Below are the code and all the weights of a small trained network. Each question names an input and a class and asks about switching units off, where a switched-off unit gives its printed mean instead of its output.

import numpy as np


def w(rows, s, z=0):
    codes = np.array(rows[::2]) - 128.0
    scale = np.full(codes.shape[1], s)
    scale[-1] = z or s
    return codes * scale


def norm(h):
    return h / np.sqrt((h * h).mean(-1, keepdims=True) + 1e-5)


def f(y):
    return y / 2 * (1 + np.tanh(0.7978845608 * (y + 0.044715 * y**3)))


def log_softmax(a):
    a = a - a.max(-1, keepdims=True)
    return a - np.log(np.exp(a).sum(-1, keepdims=True))


def net(x, mask):
    res = np.array(x, float).reshape(1, 5) / 4 @ E
    u = 0
    for l in range(2):
        y = f(norm(res) @ A[l][:, :-1].T + A[l][:, -1])
        res = res + np.where(mask[u : u + 10], y, B[l][:, -1]) @ B[l][:, :-1]
        u += 10
    return log_softmax(norm(res)[-1] @ U[:, :-1].T + U[:, -1])


A, B = {}, {}
E = w([
[99,2,132,152,106,97,101,89,92,114],'x0',
[95,139,61,66,124,135,178,72,107,58],'x1',
[120,130,138,123,127,127,129,128,130,127],'x2',
[140,122,118,134,133,129,133,129,125,128],'x3',
[112,150,134,95,194,118,134,160,24,193],'x4',
],0.009)
A[0] = w([
[121,173,125,103,153,138,169,134,120,173,195],'L0N1',
[111,141,70,86,128,97,154,54,106,127,96],'L0N2',
[138,178,107,127,101,134,180,107,116,101,12],'L0N3',
[111,47,144,176,99,155,111,91,207,54,27],'L0N4',
[105,99,122,139,122,110,137,75,85,94,74],'L0N5',
[111,35,128,150,152,93,70,107,136,146,169],'L0N6',
[123,146,90,148,90,121,111,102,141,62,4],'L0N7',
[185,137,145,203,50,106,109,107,235,129,114],'L0N8',
[122,134,82,112,131,133,163,2,214,51,12],'L0N9',
[154,169,124,136,112,166,147,123,222,89,77],'L0N10',
],0.0086,0.0029)
B[0] = w([
[189,158,86,144,68,172,39,121,152,133,182],'L0N1',
[150,108,113,60,148,169,144,86,143,64,186],'L0N2',
[139,179,145,95,102,172,126,195,83,88,149],'L0N3',
[236,160,109,19,45,133,146,113,127,190,230],'L0N4',
[77,135,147,141,192,104,72,34,120,173,170],'L0N5',
[136,167,168,148,123,67,154,184,50,141,215],'L0N6',
[51,109,134,113,127,78,174,187,120,115,156],'L0N7',
[150,166,138,150,192,131,109,10,113,51,255],'L0N8',
[91,124,56,149,115,96,156,254,102,227,226],'L0N9',
[35,80,172,246,200,178,73,92,147,73,205],'L0N10',
],0.0073,0.0084)
A[1] = w([
[38,109,106,199,116,180,182,254,195,90,3],'L1N1',
[105,159,178,156,147,168,130,210,163,48,16],'L1N2',
[120,67,132,68,45,96,193,105,86,122,101],'L1N3',
[113,64,73,101,106,113,118,144,83,201,114],'L1N4',
[204,108,198,135,85,100,122,109,165,161,38],'L1N5',
[177,193,155,188,171,165,74,167,206,157,165],'L1N6',
[130,86,132,98,213,130,157,131,105,51,140],'L1N7',
[62,71,115,81,128,166,151,31,74,99,98],'L1N8',
[128,199,78,63,126,196,144,119,163,90,40],'L1N9',
[114,179,108,132,211,170,142,78,170,96,142],'L1N10',
],0.0084,0.0038)
B[1] = w([
[222,235,110,254,63,74,80,211,156,213,168],'L1N1',
[186,111,88,181,114,69,160,96,129,94,157],'L1N2',
[139,95,123,130,179,164,131,150,226,101,200],'L1N3',
[74,114,159,154,107,115,177,125,191,85,205],'L1N4',
[180,240,70,133,54,190,138,77,33,66,164],'L1N5',
[99,62,115,64,160,124,127,109,221,154,255],'L1N6',
[95,194,194,117,157,153,39,66,122,140,157],'L1N7',
[162,122,114,207,165,174,93,117,205,109,183],'L1N8',
[142,120,188,103,44,123,166,157,7,111,186],'L1N9',
[31,121,125,170,179,119,124,151,9,100,216],'L1N10',
],0.0084,0.0075)
U = w([
[67,100,136,175,223,152,90,44,167,74,254],'0',
[146,129,124,37,162,164,78,190,214,217,86],'1',
[252,163,149,141,48,91,145,58,103,100,71],'2',
[80,91,206,163,131,48,145,169,73,190,97],'3',
[111,205,72,211,79,119,128,234,138,125,145],'4',
[115,173,114,51,106,198,126,169,29,94,80],'5',
[106,52,75,124,86,96,237,152,252,87,11],'6',
],0.016,0.003)

Each question gives the input, the list of numbers given to net, and the class t.
The units are the neurons (one row each of A and B). Each row of codes is followed by its name. A weight is (code - 128) times the scale printed after its matrix; where a second scale follows, it is the last column's (A, B and U).
mask holds one flag per neuron, layer by layer. A switched-off neuron (its flag False) gives its mean, the last column of its row in B, instead of its output. The means were averaged over made-up inputs and are rounded, as every weight is.
A unit's drop is (log p(t) with every unit on - log p(t) with that unit switched off) / (log p(t) with every unit on - log p(t) with every unit switched off).
The circuit of an input: a set's keep is (log p(t) with only the set's units on - log p(t) with every unit switched off) / (log p(t) with every unit on - log p(t) with every unit switched off). Starting from the 12 units with the biggest drops (on a tie, the unit counted first), units are removed one at a time, each time the one whose removal leaves the highest keep (on an exact tie, the one counted first), for as long as the keep stays at least 0.8.
units of the circuit, in order: the units of the circuit, biggest drop first
most important unit: the unit with the biggest drop
top k neurons: the k neurons with the biggest drops, biggest first
top k neurons in layer l: the k neurons of layer l with the biggest drops, biggest first
drop of u: that unit's drop, to one decimal
input [-5,0,3,-5,3], class 1: most important unit	L0N8
input [-4,0,8,-2,8], class 1: units of the circuit, in order	L0N8, L1N10
input [-5,0,6,8,5], class 1: units of the circuit, in order	L1N6, L0N1
input [8,1,8,-8,6], class 0: top 2 neurons in layer 1	L1N8, L1N9
input [-5,0,7,-3,1], class 1: top 3 neurons	L1N6, L0N8, L0N1
input [2,8,-8,1,8], class 0: top 2 neurons	L1N8, L0N4
input [-1,-7,1,7,0], class 0: top 2 neurons	L0N4, L0N9
input [0,1,0,-4,0], class 4: top 3 neurons	L0N9, L0N4, L1N1
input [6,0,-3,2,2], class 3: top 2 neurons in layer 0	L0N6, L0N8
input [0,-6,4,6,3], class 1: top 3 neurons in layer 1	L1N10, L1N6, L1N9
input [1,4,-7,-1,-1], class 6: units of the circuit, in order	L0N9, L1N4
input [-4,7,-8,-3,0], class 4: top 4 neurons	L0N9, L1N1, L0N8, L0N4
input [1,3,2,-4,-3], class 6: top 2 neurons in layer 0	L0N4, L0N9
input [1,2,6,-2,6], class 0: most important unit	L0N4
input [0,-3,8,-3,8], class 1: top 2 neurons in layer 0	L0N1, L0N6
input [5,-5,4,8,0], class 2: top 2 neurons	L0N9, L1N5
input [-7,-1,1,8,0], class 0: top 3 neurons in layer 0	L0N9, L0N10, L0N4
input [-2,0,-1,-4,5], class 1: top 3 neurons	L0N8, L0N1, L0N4
input [-1,5,-2,-3,1], class 5: top 2 neurons in layer 0	L0N2, L0N10
input [4,-1,-1,-3,-6], class 2: units of the circuit, in order	L0N4
input [-6,4,-2,6,-8], class 4: top 2 neurons	L0N9, L1N1
input [-1,1,6,4,-3], class 4: top 2 neurons in layer 0	L0N9, L0N10
input [6,-4,0,8,0], class 2: top 2 neurons in layer 1	L1N5, L1N10
input [-7,-2,-3,2,5], class 1: drop of L1N6	0.2
